Here is a tiny trained network, its code and every weight. The questions are about switching its units off for an input and a class, where a switched-off unit gives its printed mean instead of its output.

import numpy as np


def w(rows, s, z=0):
    codes = np.array(rows[::2]) - 128.0
    scale = np.full(codes.shape[1], s)
    scale[-1] = z or s
    return codes * scale


def f(y):
    return np.maximum(y, 0)


def log_softmax(a):
    a = a - a.max(-1, keepdims=True)
    return a - np.log(np.exp(a).sum(-1, keepdims=True))


def net(x, mask):
    res = np.array(x, float).reshape(1, 6) / 4 @ E
    y = f(res @ A[0][:, :-1].T + A[0][:, -1])
    res = res + np.where(mask, y, B[0][:, -1]) @ B[0][:, :-1]
    return log_softmax(res[-1] @ U[:, :-1].T + U[:, -1])


A, B = {}, {}
E = w([
[214,156,74],'x0',
[66,88,14],'x1',
[127,126,126],'x2',
[176,2,183],'x3',
[128,130,128],'x4',
[126,130,129],'x5',
],0.0072)
A[0] = w([
[137,148,176,72],'n0',
[140,71,126,169],'n1',
[160,173,184,140],'n2',
[51,201,132,110],'n3',
[120,102,55,46],'n4',
[173,174,203,145],'n5',
[80,233,117,36],'n6',
[125,175,83,185],'n7',
[139,44,156,38],'n8',
[152,186,190,50],'n9',
[107,168,131,53],'n10',
[105,123,142,254],'n11',
[77,89,51,71],'n12',
[110,106,102,184],'n13',
[28,139,212,155],'n14',
[254,155,83,128],'n15',
],0.013,0.0074)
B[0] = w([
[73,106,136,150],'n0',
[202,125,122,203],'n1',
[103,79,69,199],'n2',
[187,94,145,210],'n3',
[49,76,130,168],'n4',
[96,70,44,220],'n5',
[181,47,229,195],'n6',
[188,143,83,227],'n7',
[185,73,235,173],'n8',
[61,71,136,169],'n9',
[151,109,180,140],'n10',
[210,200,2,255],'n11',
[17,81,143,204],'n12',
[119,137,97,202],'n13',
[76,234,197,233],'n14',
[90,229,224,219],'n15',
],0.023,0.0074)
U = w([
[217,75,204,37],'0',
[21,90,101,74],'1',
[163,191,76,241],'2',
[163,191,72,204],'3',
[164,193,83,200],'4',
[83,253,190,3],'5',
],0.0071,0.0062)

Each question gives the input, the list of numbers given to net, and the class t.
The units are the neurons (one row each of A and B). Each row of codes is followed by its name. A weight is (code - 128) times the scale printed after its matrix; where a second scale follows, it is the last column's (A, B and U).
mask holds one flag per neuron, in row order. A switched-off neuron (its flag False) gives its mean, the last column of its row in B, instead of its output. The means were averaged over made-up inputs and are rounded, as every weight is.
A unit's drop is (log p(t) with every unit on - log p(t) with that unit switched off) / (log p(t) with every unit on - log p(t) with every unit switched off).
The circuit of an input: a set's keep is (log p(t) with only the set's units on - log p(t) with every unit switched off) / (log p(t) with every unit on - log p(t) with every unit switched off). Starting from the 12 units with the biggest drops (on a tie, the unit counted first), units are removed one at a time, each time the one whose removal leaves the highest keep (on an exact tie, the one counted first), for as long as the keep stays at least 0.8.
units of the circuit, in order: the units of the circuit, biggest drop first
top k neurons: the k neurons with the biggest drops, biggest first
drop when u is switched off: that unit's drop, to one decimal
input [-1,1,-4,-5,4,4], class 0: top neuron : (n6)
input [5,6,6,1,0,-4], class 1: top 2 neurons : (n12, n4)
input [7,6,-5,3,3,4], class 5: top 4 neurons : (n15, n5, n11, n2)
input [4,1,-5,7,6,-7], class 0: top 2 neurons : (n8, n14)
input [-7,-1,2,5,-4,-1], class 5: top 2 neurons : (n14, n7)
input [-5,-3,-2,-6,6,-5], class 0: top 2 neurons : (n6, n3)
input [0,7,3,-6,0,7], class 1: top 4 neurons : (n12, n4, n1, n8)
input [-5,8,0,4,2,-4], class 1: top 3 neurons : (n12, n4, n7)
input [-6,2,5,8,-7,4], class 0: top 2 neurons : (n8, n1)
input [5,-7,4,0,5,7], class 1: units of the circuit, in order : (n5, n9)
input [-5,6,-4,-6,-5,-1], class 0: top 2 neurons : (n6, n3)
input [7,0,6,-1,-4,-6], class 5: top 2 neurons : (n15, n11)
input [-5,7,-1,-4,-1,3], class 1: top 2 neurons : (n12, n4)
input [-8,1,-7,-1,4,5], class 5: top 3 neurons : (n14, n5, n7)
input [2,-2,-5,-7,-2,2], class 0: units of the circuit, in order : (n6)
input [-8,5,2,-1,5,-3], class 5: top 3 neurons : (n14, n5, n12)
input [6,8,6,-3,1,3], class 1: drop when n12 is switched off : 0.7
input [8,6,-6,7,-4,-2], class 5: drop when n1 is switched off : -0.1
input [3,-6,6,2,3,6], class 1: drop when n5 is switched off : 0.3
input [-8,2,6,-1,3,7], class 5: drop when n5 is switched off : 0.2
input [-8,-1,4,2,-7,-3], class 5: units of the circuit, in order : (n14)
